[134  70  65 131 122 129 103 132 139 127 131] -> q_104
[134  70 108 120 127  80 128 132 139 127 131] -> q_556
[134  70 108 131 122 129  97 132 139 127 131] -> q_388
[134  88 101 134 122 129  97 132 139 127 131] -> q_174
[134 153 108 131  39 129  20 132  64 112 131] -> q_196
which: [134  88 101 134 122 129  97 132 139 127 131] => q_174
where: [64] => q_196, 8
which: [134  70  65 131 122 129 103 132 139 127 131] => q_104

[  8  65  71  93 146] -> q_639
[  8 128 214 156  91] -> q_175
[  8 225 180 148  77] -> q_806
[  8 135 153  65 171] -> q_866
[  8 135 177 139 139] -> q_460
[  8 194  75 116 148] -> q_332
[  8 156 119  79 159] -> q_152
[  8 149  98 156 148] -> q_9
[  8 225 180 139 151] -> q_90
[  8  90 156  87 113] -> q_562
[  8 149  98 156 144] -> q_435
where: [151] => q_90, 4
at: [135 153] => q_866, 1
which: [  8 128 214 156  91] => q_175

[109  94  54 161  35 166 144 144 150  74]  q_903
[131 145 184  86 149 115 133 107 160 166]  q_329
[182 168  89 113 124 105 153 142 132  73]  q_367
[206 228 157  43 175  35 159 126  40 145]  q_730
[206 228 157  43 175  63 195 216 144 154]  q_936
[ 78 118 119   9 168 195 118 179 205 140]  q_502
[206  73  89 113 168 124 180 132 208 105]  q_501
[182 168  89 113 124 105 180 208 132  73]  q_16
where: [131] => q_329, 0
at: [168  89 113 124 105 180 208 132  73] => q_16, 1
where: [154] => q_936, 9
which: [109  94  54 161  35 166 144 144 150  74] => q_903
which: [ 78 118 119   9 168 195 118 179 205 140] => q_502

[128 130  59 128 124 134 152]  q_952
[155 131 196 106 152  92  42]  q_664
[139 152  92  42 127 107  67]  q_373
[109 152  92  42  72 125 100]  q_400
[117 127  73 144 108 144 171]  q_313
which: [128 130  59 128 124 134 152] => q_952
at: [106 152  92  42] => q_664, 3
at: [152  92  42  72] => q_400, 1
where: [73] => q_313, 2
at: [117 127  73] => q_313, 0
at: [117 127  73 144 108 144] => q_313, 0
which: [155 131 196 106 152  92  42] => q_664

[107 141 203 141 111 207 112 207 140 112 141 139  93 107 110  97 109 110
 141 205 100  74 141 111  72  70 113 213 142 142] : q_970
[ 78 164 175 163  93 179  85 182 161  72 167 156 123  85  93 125  95  89
 164 179 131  71 161  89  67  61  65 193  56 170] : q_967
[ 78 164 175 163  93 179  85 182 161  72 167 156 123  85  93 125  95  89
 164 179 131  71 161  89  67  61  65 193 177 170] : q_281
which: [ 78 164 175 163  93 179  85 182 161  72 167 156 123  85  93 125  95  89
 164 179 131  71 161  89  67  61  65 193  56 170] => q_967
which: [ 78 164 175 163  93 179  85 182 161  72 167 156 123  85  93 125  95  89
 164 179 131  71 161  89  67  61  65 193 177 170] => q_281

[119 109 171 102 102 144  88 191 147 189 118 136 116 133 150 135 122 139
 133 129 131 129 157 105  83  74 176 125 104 148  89 143 131 135 134  74
  95 159  80 130 122 124 162 187 130  91 154 119 112 171 100 100 132  86
 191 160] = q_693
[ 75 132 108 124 107 135 111 137 106 141 125 149 105 164 100 131 129 138
 105 102  94 127 137 141 126  62 159 139 102 139 117 105 136 186 111  37
 104 107  88 164 163 168 174 192  92  82 146 129 115 171 131 122 126 124
 153 183] = q_218
[ 84 132  76 110 135 118 126 137  80 189 156 142 114 124 146 133 120 137
 122 139 128 136 153 115  96  98 165 116 113 157  91 149 126 135 142  74
 103 159  86 122 118 137 157 187 126  91 151 119 109 171 102 102 142  88
 191 147] = q_385
[ 91  48 161 107  95 126  99 137 101 142 189 156 118 115 146  90 178 127
 140 107 117 160 141 174  76 143 196 109 104  90 113 121 143 163 124  65
 118 176 125 100 129 166 189  89 164  55 164 147 177 144 129  96 129  86
 129 145] = q_277
at: [119 109 171 102 102 142  88 191 147] => q_385, 47
which: [ 84 132  76 110 135 118 126 137  80 189 156 142 114 124 146 133 120 137
 122 139 128 136 153 115  96  98 165 116 113 157  91 149 126 135 142  74
 103 159  86 122 118 137 157 187 126  91 151 119 109 171 102 102 142  88
 191 147] => q_385
at: [189 156 142 114 124 146 133] => q_385, 9
at: [189 156 142] => q_385, 9

[ 85 137  73 195 130 105 111 157 161 184 126 116 136  83 164  66  97 123
 132  92 143 212 142 130 198 138 119] -> q_47
[195  53 127 102  91 127  88 230 161 126 121 122 136  97 123 192  75 104
 137 130 156 190 103 106 124 127 189] -> q_86
[105 110  93 195 130 135  77 201 126 104 162 119 124 117 140 124 101 132
 142 157 130 153  91 101 124 121 183] -> q_507
[111 154 127 242  85 127 105 103 126 126  90 112 102 146 134 124 101  66
 147 130 168 131 116 101 139 167 112] -> q_72
[119  53 127 186 130 150  77 201 126 155 136 129  33 117 134 105 128  94
 107  97  91 168  71  66 124 161 138] -> q_42
[ 77 132 127 158 150 112 105 201 126  75 126  82 124 107 181  66 105 141
 127 124  84 190  59 130 139 161 151] -> q_959
[128  87 134 148  72 154 105 142 126 126 126 102  10  92  94 153 109 132
 181 103 143 140 129  81 139 201 163] -> q_163
[145 143  59 158  85 127 156 152  91 133 157 129  79 127 129 144 128  19
 122  86 130 131 116 125 212 167 125] -> q_201
at: [111 154 127 242  85 127] => q_72, 0
where: [73] => q_47, 2
which: [145 143  59 158  85 127 156 152  91 133 157 129  79 127 129 144 128  19
 122  86 130 131 116 125 212 167 125] => q_201
which: [119  53 127 186 130 150  77 201 126 155 136 129  33 117 134 105 128  94
 107  97  91 168  71  66 124 161 138] => q_42
where: [133] => q_201, 9
at: [105 111] => q_47, 5
at: [130 131 116 125 212] => q_201, 20

[125 128 146 113 124 115 138 114 134 129 133 122 126 102 143 149 119 116] = q_746
[158 101  97 123 136 126 127 101 125 129 132 137 115  94 138 105 145 130] = q_506
[177 127 124 128 120 121 115  40 125 139 122 135 117  87 116 159 153 130] = q_394
[177 127 124 128 120 121 115  40 125 139 122 135 110 161 129 151 135 137] = q_951
[177 127 124 128 120 121 115  40 125 139 122 135 133 157 135 162 134 134] = q_943
[157 136 144 118 140 121  99 151 132 128 122 142 140  86 132 130 122 132] = q_358
[158 144 151 132 140 128 121 136 118  99 122 131 125 136 117 123 133 142] = q_144
which: [177 127 124 128 120 121 115  40 125 139 122 135 110 161 129 151 135 137] => q_951
at: [136 144 118 140 121  99 151 132 128] => q_358, 1
which: [158 101  97 123 136 126 127 101 125 129 132 137 115  94 138 105 145 130] => q_506
which: [125 128 146 113 124 115 138 114 134 129 133 122 126 102 143 149 119 116] => q_746
where: [105] => q_506, 15
where: [114] => q_746, 7

[205 173 172 144] -> q_14
[127 133  55 147] -> q_535
[ 56  59  94 188] -> q_225
[212 179 242  86] -> q_336
[179  88 185  72] -> q_463
[213 182 176  88] -> q_765
[212 179  54  91] -> q_103
[127 133  89 176] -> q_286
[205 173 172  96] -> q_601
where: [54] => q_103, 2
at: [176  88] => q_765, 2
where: [55] => q_535, 2

